After every row comes roughly how far along a hidden order it lies, from 0 to 30.
[ -1   8   2  -4   2 -13  -8   8  -7   5   6  14 -22   3   8  -5   2 -19
 -10   6   0  -1 -26  10] : 22
[ 7 32 -7  2  9  5  8  8 -5 -3  3  3 26  5 18 -5 -1 -5  4 -1 -6 -5 -1  4] : 7
[-24  13   1  -4   5   2  -8   6  -2   5  -5 -10 -20  -7   6  -9   3 -38
 -10  -2  10  22 -18  11] : 30
[-18   9  11  -4  -1 -25  -9   8  -4   7  -7  -1 -28  -3  14  -8  -3 -48
 -14   0   6  21 -27  16] : 15
[  0  21  -1  -5  10   9 -22  10  -6   5   3  -3 -18   3 -17 -14   9 -19
 -10   3  -2   0 -24   0] : 0
[  7  11  10   0   1 -20  -9  11  -8   6  -2   4 -14   7  -4  -7   0 -17
 -13   6  -7  -1 -17   9] : 7
[ -1  28 -13   0  11  11   9   7  -4  -2   6   4  17   2  24  -8  -1  -4
   3   1  -2  -2   6   8] : 0
[  5  15  12  -3  -2 -26 -11  12 -11   2  -8   4  -2   6  -5 -10  -5 -19
 -12   5 -10   1 -15   7] : 15
[-25  -2   2  -5   3 -10  -4   3   1   4   1  -1 -26 -11  12  -6   1 -33
  -9  -1  12  17 -19  10] : 22
[ -1   7   6  -5  -1 -15  -9   8  -9   2   0  11  -6   3   4  -7  -1 -20
 -10   4  -1   1 -18   6] : 30
[ -5  -3  18  -3  -9 -40 -10   7  -7   8  -8   8 -23   1   7  -5  -6 -38
 -13   3   0  13 -24  12] : 0
[  7   9   6   1   2 -17  -8   8  -4   6   3   4 -24   9  -7  -4   3  -8
  -8   6  -4  -3 -16   9] : 0
[-16 -16   7  -5  -5 -13  -5  -1   0   3  -1   9 -28 -10   7   0  -3 -21
  -7   2   9   7 -18   7] : 7
[  4  33   6  -8   3  -9 -30  12 -12   3 -11  -6  -3   9 -25 -17   6 -24
 -10   2  -6   2 -19   0] : 7

New part:
[ -1   4  -2   0   9  -1   5  -4   6   9 -24   4   1  -4  -7  -5   4   5] : 0
[ -5  -2   7   2   0  -5  -5   9  -9  13  14  -3  -5   9  10 -11   0   1] : 10
[ -1   1   0   0   0   3   1   7  -5   0   9  -4  -1   8 -22  -7 -23  -1] : 9
[ -9  -4   4   4   8  -3   1   4  -4  24 -14  -8  -1  11  -7 -14  -5   3] : 1
[-10  -9   5   5  -1   1 -15   9   6  23  44   1  -5   4  43   5  36   0] : 22
[  4   6  -1  -1   1  -1  -1   2  -1 -13  12   5  -2  10 -19   0 -14  -1] : 13
[  4   8   5   0   6 -11  -2  -2   1 -12  -1  12  -4   8  -7   0 -14   3] : 9
[  5   8   1   0   7  -6   2  -3   3 -19   4   9  -1  11 -35   3 -29   1] : 11
[-3 -1  9  2 -3 -6 -8  9 -7  3 26  2 -5 11 12 -7 -5  0] : 16
[ 0 -1 -2 -1 -7  6 -7  6 -1  7 21  1 -2 -6 22 -1 12 -1] : 14
[ -6  -4  19   3  -2 -19 -19  15 -16  28  21   3 -11   5  63 -14  48   5] : 15
[ -4  -3   3   1  -4   2  -4  12 -14  14  15 -10  -3   7  10 -12   9  -2] : 13
[ -7  -4   2   2   1   1   1   9 -10  17  -5 -13  -1   9  -3 -14  -1   0] : 6
[-3 -3 -1  6 11  2 -3 -4 14 20 -5  5  0 -2 -5 12 40  4] : 8
[  1  -1   2   0 -11   1  -9  15 -15 -15  53  -3  -5  10  14  -2 -12  -9] : 29
[ -3   1   1  -1  -3   0   0   7 -12  -4  11  -7  -1  12  -3 -15 -28  -3] : 12
[ -6  -4   2   2  -3   1  -8   7  -7 -19  55  -5  -2  25  -4   1 -32  -9] : 30
[ -7  -6   2   3   1   3  -4  12  -9  18  15 -10  -2   9  -3  -8  12  -2] : 12
[ -3   2   7   0   0  -9  -3   6  -6  14  -9   1  -4   4  12 -14   5   5] : 3
[ -4   0  13   1  -7 -16 -15   9  -7 -10  53  11  -8  16  43  -4 -19  -1] : 25
[ -4  -5   7   3  -5  -4 -15  12 -10  -2  48  -1  -6  14  28   0   5  -5] : 28
